Below are the code and all the weights of a small trained network. Each question names an input and a target symbol and asks about switching units off, where a switched-off unit gives its printed mean instead of its output.

import numpy as np


def w(rows, s, z=0):
    codes = np.array(rows[::2]) - 128.0
    scale = np.full(codes.shape[1], s)
    scale[-1] = z or s
    return codes * scale


def norm(h):
    return h / np.sqrt((h * h).mean(-1, keepdims=True) + 1e-5)


def f(y):
    return y / 2 * (1 + np.tanh(0.7978845608 * (y + 0.044715 * y**3)))


def softmax(a):
    e = np.exp(a - a.max(-1, keepdims=True))
    return e / e.sum(-1, keepdims=True)


def log_softmax(a):
    a = a - a.max(-1, keepdims=True)
    return a - np.log(np.exp(a).sum(-1, keepdims=True))


def net(x, mask):
    ids = ['αβζθλμξπτφ'.index(c) for c in x.split()]
    T = len(ids)
    res = E[ids] + P[:T]
    r = norm(res)
    for j in range(3):
        rows = slice(4 * j, 4 * j + 4)
        q, k, v = (r @ M[0][rows].T for M in (Q, K, V))
        z = softmax(np.where(np.tri(T) > 0, q @ k.T / 4**0.5, -1e9)) @ v
        o = O[0][rows]
        res = res + np.where(mask[j], z, o[:, -1]) @ o[:, :-1]
    y = f(norm(res) @ A[0][:, :-1].T + A[0][:, -1])
    res = res + np.where(mask[3:19], y, B[0][:, -1]) @ B[0][:, :-1]
    return log_softmax(norm(res)[-1] @ U[:, :-1].T + U[:, -1])


Q, K, V, O, A, B = {}, {}, {}, {}, {}, {}
E = w([
[40,168,103],'α',
[163,105,155],'β',
[137,202,116],'ζ',
[112,150,174],'θ',
[141,200,118],'λ',
[89,29,221],'μ',
[168,203,236],'ξ',
[168,159,249],'π',
[138,27,76],'τ',
[67,102,168],'φ',
],0.017)
P = w([
[221,163,65],'0',
[213,167,61],'1',
[78,61,211],'2',
[118,142,2],'3',
[217,167,49],'4',
[86,53,194],'5',
[238,156,84],'6',
[218,169,50],'7',
[88,43,192],'8',
],0.0083)
Q[0] = w([
[44,116,120],'H1',
[63,154,186],'H1',
[211,91,50],'H1',
[121,50,180],'H1',
[94,161,80],'H2',
[109,144,149],'H2',
[154,161,139],'H2',
[206,49,112],'H2',
[234,164,51],'H3',
[48,253,188],'H3',
[199,96,90],'H3',
[69,207,64],'H3',
],0.011)
K[0] = w([
[108,61,91],'H1',
[56,88,97],'H1',
[156,124,104],'H1',
[116,60,206],'H1',
[24,183,248],'H2',
[102,41,140],'H2',
[66,147,97],'H2',
[170,173,8],'H2',
[164,138,112],'H3',
[108,174,183],'H3',
[232,146,111],'H3',
[39,194,132],'H3',
],0.014)
V[0] = w([
[152,114,105],'H1',
[66,202,26],'H1',
[178,207,119],'H1',
[77,138,171],'H1',
[114,148,159],'H2',
[95,95,225],'H2',
[54,155,136],'H2',
[52,189,132],'H2',
[83,202,236],'H3',
[73,141,96],'H3',
[214,2,165],'H3',
[116,104,125],'H3',
],0.0089)
O[0] = w([
[94,206,111,81],'H1',
[183,174,184,38],'H1',
[156,208,13,7],'H1',
[242,121,231,233],'H1',
[86,96,131,134],'H2',
[187,75,114,225],'H2',
[52,150,117,141],'H2',
[183,107,98,110],'H2',
[192,174,103,184],'H3',
[153,196,68,142],'H3',
[67,254,169,201],'H3',
[35,163,63,161],'H3',
],0.0045,0.0021)
A[0] = w([
[91,204,123,156],'N1',
[123,96,158,83],'N2',
[146,76,29,184],'N3',
[137,188,52,4],'N4',
[138,63,220,91],'N5',
[142,142,122,104],'N6',
[128,134,165,129],'N7',
[134,89,84,75],'N8',
[143,181,195,176],'N9',
[55,169,99,63],'N10',
[144,157,252,103],'N11',
[113,62,170,79],'N12',
[142,177,97,96],'N13',
[79,173,159,141],'N14',
[183,148,136,210],'N15',
[140,106,141,51],'N16',
],0.015,0.0037)
B[0] = w([
[133,100,167,144],'N1',
[208,162,192,158],'N2',
[48,196,167,182],'N3',
[165,6,162,166],'N4',
[153,103,145,254],'N5',
[117,93,53,127],'N6',
[144,254,191,148],'N7',
[134,187,165,136],'N8',
[55,141,107,180],'N9',
[130,110,118,129],'N10',
[31,177,128,224],'N11',
[194,206,76,208],'N12',
[144,118,72,151],'N13',
[80,77,100,139],'N14',
[67,40,126,175],'N15',
[233,148,64,129],'N16',
],0.0051,0.0094)
U = w([
[100,124,81,67],'α',
[92,46,155,139],'β',
[157,172,97,254],'ζ',
[148,104,130,186],'θ',
[152,157,104,169],'λ',
[101,63,246,115],'μ',
[144,252,124,58],'ξ',
[107,166,156,17],'π',
[29,160,97,153],'τ',
[251,129,202,88],'φ',
],0.016,0.0061)

Each question gives the input, a string of symbols that net reads in full, and the target symbol t.
The units are the heads (4 rows each of Q, K, V and O) and the neurons (one row each of A and B). Each row of codes is followed by its name. A weight is (code - 128) times the scale printed after its matrix; where a second scale follows, it is the last column's (O, A, B and U).
mask holds one flag per unit, heads first, then neurons. A switched-off unit (its flag False) gives its mean, the last column of its rows in O or B, instead of its output. The means were averaged over made-up inputs and are rounded, as every weight is.
A unit's drop is (log p(t) with every unit on - log p(t) with that unit switched off) / (log p(t) with every unit on - log p(t) with every unit switched off).
The circuit of an input: a set's keep is (log p(t) with only the set's units on - log p(t) with every unit switched off) / (log p(t) with every unit on - log p(t) with every unit switched off). Starting from the 12 units with the biggest drops (on a tie, the unit counted first), units are removed one at a time, each time the one whose removal leaves the highest keep (on an exact tie, the one counted first), for as long as the keep stays at least 0.8.
circuit, biggest first: the units of the circuit, biggest drop first
unit that matters most: the unit with the biggest drop
top k neurons: the k neurons with the biggest drops, biggest first
heads that matter: for each layer, one digit per head in row order, 1 if its drop is at least 0.15 and else 0, layers parted by /
input φ φ ξ τ τ, target τ: unit that matters most -> N3
input ζ φ φ θ π φ φ ξ ζ, target μ: circuit, biggest first -> [H3 N15]
input φ μ φ φ, target μ: heads that matter -> 100
input φ ξ ζ φ τ ζ, target μ: circuit, biggest first -> [N15 H3]
input φ τ φ π, target τ: circuit, biggest first -> [N11 N9]
input λ ξ α φ π, target ξ: heads that matter -> 101
input τ α φ ζ τ ζ, target β: circuit, biggest first -> [N15 H3 N2]
input θ ζ μ φ, target μ: top 2 neurons -> [N11 N3]
input φ φ τ λ φ, target φ: heads that matter -> 100
input ξ φ α, target μ: heads that matter -> 111
input ξ β μ λ β, target β: heads that matter -> 101
input φ α μ φ φ τ θ, target τ: heads that matter -> 000
input τ μ φ λ φ λ, target μ: top 3 neurons -> [N15 N12 N3]
input ξ ξ φ θ τ, target τ: circuit, biggest first -> [N3 H3]
input φ φ τ β, target τ: heads that matter -> 001
input τ φ φ θ φ τ φ, target τ: circuit, biggest first -> [N11]
input π τ φ π, target τ: heads that matter -> 000
input φ φ α φ β, target β: circuit, biggest first -> [H1 H3 N4]
input φ μ π φ τ φ φ φ, target φ: heads that matter -> 110
input λ φ λ τ β λ, target β: top 3 neurons -> [N15 N12 N2]
input β φ φ θ ξ φ β φ α, target μ: top neuron -> [N11]
input θ φ φ τ ξ τ φ, target τ: top 4 neurons -> [N11 N9 N14 N4]
input φ τ ξ ξ, target τ: top 2 neurons -> [N9 N15]
